Below is a small trained network, with its code and all its weights. Each question gives an input and a class and asks what happens when units are switched off, that is, made to give their printed mean instead of their output.

import numpy as np


def w(rows, s, z=0):
    codes = np.array(rows[::2]) - 128.0
    scale = np.full(codes.shape[1], s)
    scale[-1] = z or s
    return codes * scale


def norm(h):
    return h / np.sqrt((h * h).mean(-1, keepdims=True) + 1e-5)


def f(y):
    return np.maximum(y, 0)


def log_softmax(a):
    a = a - a.max(-1, keepdims=True)
    return a - np.log(np.exp(a).sum(-1, keepdims=True))


def net(x, mask):
    res = np.array(x, float).reshape(1, 3) / 4 @ E
    u = 0
    for l in range(2):
        y = f(norm(res) @ A[l][:, :-1].T + A[l][:, -1])
        res = res + np.where(mask[u : u + 12], y, B[l][:, -1]) @ B[l][:, :-1]
        u += 12
    return log_softmax(norm(res)[-1] @ U[:, :-1].T + U[:, -1])


A, B = {}, {}
E = w([
[114,216,115,142,199],'x0',
[182,184,144,63,101],'x1',
[130,103,74,1,161],'x2',
],0.0084)
A[0] = w([
[129,188,61,168,106,137],'L0N1',
[142,72,166,81,58,97],'L0N2',
[149,108,68,96,158,75],'L0N3',
[36,71,175,164,185,75],'L0N4',
[81,40,88,116,70,117],'L0N5',
[167,155,126,151,97,2],'L0N6',
[106,170,31,115,203,121],'L0N7',
[138,61,117,25,205,120],'L0N8',
[96,133,145,201,88,103],'L0N9',
[75,48,11,118,168,107],'L0N10',
[81,2,8,129,226,125],'L0N11',
[105,17,63,53,219,83],'L0N12',
],0.0084,0.014)
B[0] = w([
[93,116,138,95,94,178],'L0N1',
[124,77,194,133,100,178],'L0N2',
[42,195,138,60,118,137],'L0N3',
[220,119,158,93,120,153],'L0N4',
[135,88,212,145,108,205],'L0N5',
[4,140,202,113,174,128],'L0N6',
[142,106,235,159,161,198],'L0N7',
[76,143,138,122,81,238],'L0N8',
[81,127,189,106,115,176],'L0N9',
[148,185,110,100,70,206],'L0N10',
[200,140,133,144,156,255],'L0N11',
[46,166,110,62,93,217],'L0N12',
],0.012,0.0061)
A[1] = w([
[138,90,112,97,100,93],'L1N1',
[140,122,137,192,108,98],'L1N2',
[73,81,111,136,140,109],'L1N3',
[119,165,134,132,182,100],'L1N4',
[182,150,132,78,100,155],'L1N5',
[126,28,5,143,122,3],'L1N6',
[100,154,110,142,201,131],'L1N7',
[155,131,132,146,184,152],'L1N8',
[73,142,163,171,103,119],'L1N9',
[123,154,108,88,190,141],'L1N10',
[124,155,122,221,84,125],'L1N11',
[114,72,143,172,168,96],'L1N12',
],0.02,0.017)
B[1] = w([
[195,201,106,101,122,150],'L1N1',
[125,195,70,94,136,161],'L1N2',
[123,147,210,126,100,131],'L1N3',
[148,59,131,121,71,151],'L1N4',
[132,119,96,195,194,246],'L1N5',
[239,121,145,84,253,128],'L1N6',
[154,72,154,83,56,149],'L1N7',
[175,95,151,181,173,157],'L1N8',
[91,94,154,125,168,211],'L1N9',
[148,172,94,109,53,163],'L1N10',
[158,165,69,75,79,188],'L1N11',
[167,149,95,144,172,149],'L1N12',
],0.016,0.012)
U = w([
[60,225,90,23,63,130],'0',
[213,48,249,93,63,149],'1',
[226,169,58,191,204,135],'2',
[62,120,217,186,214,185],'3',
[60,42,46,180,94,8],'4',
[56,35,38,184,91,8],'5',
[55,22,26,184,87,8],'6',
[54,29,32,183,91,8],'7',
],0.019,0.018)

Each question gives the input, the list of numbers given to net, and the class t.
The units are the neurons (one row each of A and B). Each row of codes is followed by its name. A weight is (code - 128) times the scale printed after its matrix; where a second scale follows, it is the last column's (A, B and U).
mask holds one flag per neuron, layer by layer. A switched-off neuron (its flag False) gives its mean, the last column of its row in B, instead of its output. The means were averaged over made-up inputs and are rounded, as every weight is.
A unit's drop is (log p(t) with every unit on - log p(t) with that unit switched off) / (log p(t) with every unit on - log p(t) with every unit switched off).
The circuit of an input: a set's keep is (log p(t) with only the set's units on - log p(t) with every unit switched off) / (log p(t) with every unit on - log p(t) with every unit switched off). Starting from the 12 units with the biggest drops (on a tie, the unit counted first), units are removed one at a time, each time the one whose removal leaves the highest keep (on an exact tie, the one counted first), for as long as the keep stays at least 0.8.
circuit, biggest first: the units of the circuit, biggest drop first
top k neurons: the k neurons with the biggest drops, biggest first
k most important neurons of layer l: the k neurons of layer l with the biggest drops, biggest first
drop when u is switched off: that unit's drop, to one decimal
input [1,-3,-6], class 0: 2 most important neurons of layer 1 => [L1N11 L1N5]
input [-4,-8,1], class 2: top neuron => [L0N11]
input [-8,-2,-8], class 0: circuit, biggest first => [L1N11 L1N2]
input [0,4,2], class 2: 2 most important neurons of layer 0 => [L0N5 L0N9]
input [-8,-8,-8], class 0: top 3 neurons => [L1N11 L1N2 L1N5]
input [-6,8,-5], class 2: 2 most important neurons of layer 0 => [L0N5 L0N7]
input [7,-6,5], class 1: 2 most important neurons of layer 0 => [L0N7 L0N11]
input [-2,1,3], class 3: top 3 neurons => [L1N11 L1N10 L1N2]
input [7,7,-3], class 1: 3 most important neurons of layer 1 => [L1N4 L1N7 L1N2]
input [2,-5,-5], class 0: top 2 neurons => [L1N11 L1N5]
input [4,5,3], class 2: top 4 neurons => [L0N12 L1N5 L0N5 L1N10]
input [3,-5,-7], class 0: top 2 neurons => [L1N11 L1N5]
input [8,-1,-8], class 0: 2 most important neurons of layer 1 => [L1N11 L1N2]
input [-8,-8,5], class 1: 2 most important neurons of layer 0 => [L0N5 L0N2]
input [3,-2,3], class 3: top 4 neurons => [L0N7 L1N11 L0N8 L0N10]
input [-5,6,1], class 2: circuit, biggest first => [L1N5]
input [-2,-5,3], class 2: top 3 neurons => [L0N11 L1N5 L0N10]
input [1,-1,-3], class 3: top 2 neurons => [L0N9 L1N9]
input [8,7,4], class 1: 2 most important neurons of layer 1 => [L1N7 L1N4]
input [-3,1,0], class 3: circuit, biggest first => [L1N11]
input [4,-6,-6], class 0: top 4 neurons => [L1N11 L1N5 L0N11 L0N7]
input [8,7,6], class 1: top 3 neurons => [L0N7 L1N7 L0N12]
input [4,7,2], class 2: top 2 neurons => [L1N5 L0N12]
input [-1,2,-1], class 3: 3 most important neurons of layer 1 => [L1N11 L1N10 L1N12]
input [-2,-7,1], class 2: 2 most important neurons of layer 1 => [L1N5 L1N9]
input [-2,8,3], class 2: drop when L1N5 is switched off => 0.1
input [1,-2,-7], class 0: drop when L1N11 is switched off => 0.7
